Below is a small trained network, with its code and all its weights. Each question gives an input and a target symbol and asks what happens when units are switched off, that is, made to give their printed mean instead of their output.

import numpy as np


def w(rows, s, z=0):
    codes = np.array(rows[::2]) - 128.0
    scale = np.full(codes.shape[1], s)
    scale[-1] = z or s
    return codes * scale


def softmax(a):
    e = np.exp(a - a.max(-1, keepdims=True))
    return e / e.sum(-1, keepdims=True)


def log_softmax(a):
    a = a - a.max(-1, keepdims=True)
    return a - np.log(np.exp(a).sum(-1, keepdims=True))


def net(x, mask):
    ids = ['ΠΦαβεζηλμξστ'.index(c) for c in x.split()]
    T = len(ids)
    res = E[ids] + P[:T]
    u = 0
    for l in range(3):
        r = res
        for j in range(3):
            rows = slice(2 * j, 2 * j + 2)
            q, k, v = (r @ M[l][rows].T for M in (Q, K, V))
            z = softmax(np.where(np.tri(T) > 0, q @ k.T / 2**0.5, -1e9)) @ v
            o = O[l][rows]
            res = res + np.where(mask[u + j], z, o[:, -1]) @ o[:, :-1]
        u += 3
    return log_softmax(res[-1] @ U[:, :-1].T + U[:, -1])


Q, K, V, O = {}, {}, {}, {}
E = w([
[183,191,41,245,67,131,120,49,86],'Π',
[147,251,95,196,55,58,75,95,109],'Φ',
[175,151,215,81,124,192,144,205,135],'α',
[36,185,120,113,134,214,167,166,129],'β',
[180,29,77,147,105,97,123,118,178],'ε',
[136,148,55,163,173,61,63,231,232],'ζ',
[126,40,170,231,145,240,212,98,150],'η',
[106,126,179,248,74,134,204,155,225],'λ',
[94,139,124,156,156,116,125,52,240],'μ',
[130,231,114,139,201,151,41,54,136],'ξ',
[88,72,203,134,42,121,105,147,142],'σ',
[130,115,202,201,136,150,119,169,68],'τ',
],0.016)
P = w([
[66,6,186,85,134,73,203,177,109],'0',
[102,168,88,139,112,164,144,136,155],'1',
[189,181,122,108,174,101,193,81,95],'2',
[128,156,48,162,103,143,101,120,157],'3',
[188,174,124,109,184,100,180,70,95],'4',
[153,160,68,98,104,199,115,170,174],'5',
[153,116,89,128,171,102,214,67,78],'6',
[123,153,78,119,152,193,71,156,169],'7',
[180,170,127,111,183,83,159,67,88],'8',
[143,131,71,138,115,171,71,154,158],'9',
[189,157,161,98,160,87,161,89,78],'10',
[124,102,88,189,119,169,57,135,152],'11',
[185,140,188,104,184,80,156,94,87],'12',
[98,68,79,169,102,163,76,173,193],'13',
],0.011)
Q[0] = w([
[114,140,109,108,170,2,191,149,176],'L0H1',
[125,96,214,113,150,69,156,70,66],'L0H1',
[98,131,73,169,138,182,113,136,144],'L0H2',
[145,32,64,69,153,26,123,122,134],'L0H2',
[161,92,113,124,139,111,183,95,112],'L0H3',
[128,145,183,73,177,81,130,150,71],'L0H3',
],0.0085)
K[0] = w([
[254,217,79,211,125,175,67,112,163],'L0H1',
[225,179,117,165,155,200,115,87,69],'L0H1',
[127,38,129,157,194,113,171,140,117],'L0H2',
[94,160,114,106,160,108,140,128,172],'L0H2',
[167,140,116,95,194,167,131,158,146],'L0H3',
[166,112,95,177,172,185,86,145,130],'L0H3',
],0.0082)
V[0] = w([
[38,106,122,41,114,67,166,89,86],'L0H1',
[201,125,75,79,109,153,149,154,76],'L0H1',
[176,65,120,216,122,112,206,231,145],'L0H2',
[113,98,122,166,77,144,74,108,73],'L0H2',
[95,99,101,191,205,236,31,99,179],'L0H3',
[253,105,150,95,117,133,186,48,188],'L0H3',
],0.007)
O[0] = w([
[143,72,109,171,116,61,105,198,237,93],'L0H1',
[179,191,115,148,121,168,193,132,160,106],'L0H1',
[148,142,205,76,83,132,122,254,135,254],'L0H2',
[109,143,74,91,58,101,118,162,110,109],'L0H2',
[64,91,37,151,132,171,203,121,167,116],'L0H3',
[123,173,192,204,91,113,139,11,138,152],'L0H3',
],0.0085,0.0074)
Q[1] = w([
[143,110,177,74,126,93,150,142,103],'L1H1',
[198,166,144,138,97,83,248,104,93],'L1H1',
[75,197,192,120,115,145,69,97,131],'L1H2',
[162,224,116,158,137,107,253,86,172],'L1H2',
[133,171,122,48,159,72,235,54,103],'L1H3',
[159,104,144,173,119,221,25,99,110],'L1H3',
],0.007)
K[1] = w([
[136,178,118,143,39,133,138,173,138],'L1H1',
[204,93,167,93,94,122,165,121,58],'L1H1',
[80,149,110,74,126,153,74,55,134],'L1H2',
[103,183,123,254,198,80,200,157,120],'L1H2',
[38,167,101,165,133,184,98,73,145],'L1H3',
[175,109,208,5,142,169,184,152,151],'L1H3',
],0.0081)
V[1] = w([
[119,51,97,184,177,90,138,91,173],'L1H1',
[182,139,94,141,57,162,168,170,161],'L1H1',
[113,137,166,227,183,131,62,130,103],'L1H2',
[111,169,110,96,140,164,126,107,56],'L1H2',
[75,81,197,203,104,144,127,109,121],'L1H3',
[253,125,154,104,191,195,154,196,123],'L1H3',
],0.0071)
O[1] = w([
[143,122,111,92,138,141,182,171,135,47],'L1H1',
[101,155,100,159,122,143,86,89,152,156],'L1H1',
[148,75,116,114,127,159,146,248,116,142],'L1H2',
[88,106,131,98,77,158,111,110,73,116],'L1H2',
[79,69,133,154,96,121,166,122,101,156],'L1H3',
[181,123,79,81,59,146,204,134,134,252],'L1H3',
],0.012,0.015)
Q[2] = w([
[98,138,161,192,164,101,115,37,90],'L2H1',
[106,153,144,94,181,57,209,129,62],'L2H1',
[90,216,153,113,160,57,133,104,46],'L2H2',
[217,135,195,160,214,127,204,47,31],'L2H2',
[193,167,137,87,255,63,167,49,7],'L2H3',
[107,205,151,130,134,22,251,117,83],'L2H3',
],0.0057)
K[2] = w([
[123,134,106,158,73,114,79,128,104],'L2H1',
[166,100,26,158,202,169,124,2,200],'L2H1',
[113,186,68,128,77,181,73,112,113],'L2H2',
[79,140,110,186,138,224,182,71,71],'L2H2',
[124,148,51,163,132,218,108,63,97],'L2H3',
[130,213,63,184,65,143,134,53,150],'L2H3',
],0.0081)
V[2] = w([
[189,95,121,132,147,178,176,117,140],'L2H1',
[145,76,134,86,117,88,137,116,150],'L2H1',
[93,129,48,90,77,137,119,186,135],'L2H2',
[89,107,127,116,164,123,73,184,77],'L2H2',
[131,168,170,83,120,86,110,135,194],'L2H3',
[132,62,200,50,122,174,1,167,49],'L2H3',
],0.0093)
O[2] = w([
[117,108,146,138,155,128,197,137,129,253],'L2H1',
[95,1,74,184,191,210,103,58,112,247],'L2H1',
[126,201,160,101,175,222,81,179,64,125],'L2H2',
[155,163,156,116,175,140,86,115,30,1],'L2H2',
[25,120,209,79,193,74,148,162,149,229],'L2H3',
[140,204,58,142,112,82,179,30,129,153],'L2H3',
],0.0097,0.0081)
U = w([
[130,164,139,128,31,104,92,134,135,179],'Π',
[221,137,253,94,122,98,176,54,130,235],'Φ',
[85,115,69,186,111,168,185,102,172,2],'α',
[206,172,100,215,176,144,111,184,204,201],'β',
[131,166,223,227,101,123,128,144,167,66],'ε',
[51,161,176,145,136,215,134,100,112,33],'ζ',
[158,93,94,210,47,212,20,120,162,68],'η',
[57,33,176,59,42,138,70,14,58,113],'λ',
[239,29,124,117,135,111,66,82,151,156],'μ',
[209,118,156,157,111,116,192,159,29,167],'ξ',
[116,115,152,208,169,162,74,34,191,137],'σ',
[102,131,90,172,147,224,119,16,104,178],'τ',
],0.005,0.0034)

Each question gives the input, a string of symbols that net reads in full, and the target symbol t.
The units are the heads (2 rows each of Q, K, V and O). Each row of codes is followed by its name. A weight is (code - 128) times the scale printed after its matrix; where a second scale follows, it is the last column's (O and U).
mask holds one flag per head, layer by layer. A switched-off head (its flag False) gives its mean, the last column of its rows in O, instead of its output. The means were averaged over made-up inputs and are rounded, as every weight is.
A unit's drop is (log p(t) with every unit on - log p(t) with that unit switched off) / (log p(t) with every unit on - log p(t) with every unit switched off).
The circuit of an input: a set's keep is (log p(t) with only the set's units on - log p(t) with every unit switched off) / (log p(t) with every unit on - log p(t) with every unit switched off). Starting from all 9 units, units are removed one at a time, each time the one whose removal leaves the highest keep (on an exact tie, the one counted first), for as long as the keep stays at least 0.8.
units of the circuit, in order: the units of the circuit, biggest drop first
unit that matters most: the unit with the biggest drop
heads that matter: for each layer, one digit per head in row order, 1 if its drop is at least 0.15 and else 0, layers parted by /
drop of u: that unit's drop, to one decimal
input Φ τ α η, target Φ: units of the circuit, in order -> [L1H3 L0H3 L2H3 L2H1]
input η λ λ α τ α ξ τ τ τ α α, target η: units of the circuit, in order -> [L2H3 L1H1]
input Φ α α λ α τ τ α α ε, target Φ: unit that matters most -> L1H3
input τ Φ ζ β τ τ α τ α λ μ Π, target τ: units of the circuit, in order -> [L2H3 L2H2 L0H3]
input α Π τ α λ ζ, target α: units of the circuit, in order -> [L1H3 L0H3 L2H1 L2H3]
input τ α α τ α η τ α τ Φ, target τ: heads that matter -> 001 / 000 / 111
input Π β α β, target Π: units of the circuit, in order -> [L2H1 L1H3 L0H2]
input β η τ α ζ α σ α, target β: units of the circuit, in order -> [L0H1 L1H2 L2H2]
input μ η ε α, target μ: units of the circuit, in order -> [L0H1 L2H2 L1H3 L1H2]
input Φ τ ξ τ ε μ α α, target Φ: heads that matter -> 001 / 001 / 111
input α ξ η α η λ β, target ζ: heads that matter -> 100 / 011 / 011
input η α τ λ α ζ τ α η α α λ α τ, target η: heads that matter -> 000 / 101 / 001
input β η ζ β λ ξ, target β: units of the circuit, in order -> [L0H1 L1H2]
input α τ Φ τ, target α: unit that matters most -> L1H3
input τ τ α ξ, target τ: heads that matter -> 001 / 000 / 111
input ζ σ ζ α, target ζ: heads that matter -> 001 / 000 / 011
input Φ τ τ α Φ α, target Φ: heads that matter -> 001 / 001 / 011
input σ λ α η α ξ α ε σ η Φ α, target σ: heads that matter -> 101 / 011 / 101
input ξ α τ λ α ε ζ ε τ τ α η α σ, target ξ: heads that matter -> 110 / 101 / 010
input λ α τ σ ε ξ τ Φ β Π α η λ Φ, target λ: unit that matters most -> L0H2
input α β ε α ζ ξ τ λ α ζ τ ξ, target α: drop of L0H3 -> 0.3
input α ξ ξ τ, target α: drop of L2H2 -> 0.2
input Φ α λ α η α μ ζ τ σ α α Φ λ, target Φ: drop of L0H1 -> 0.2
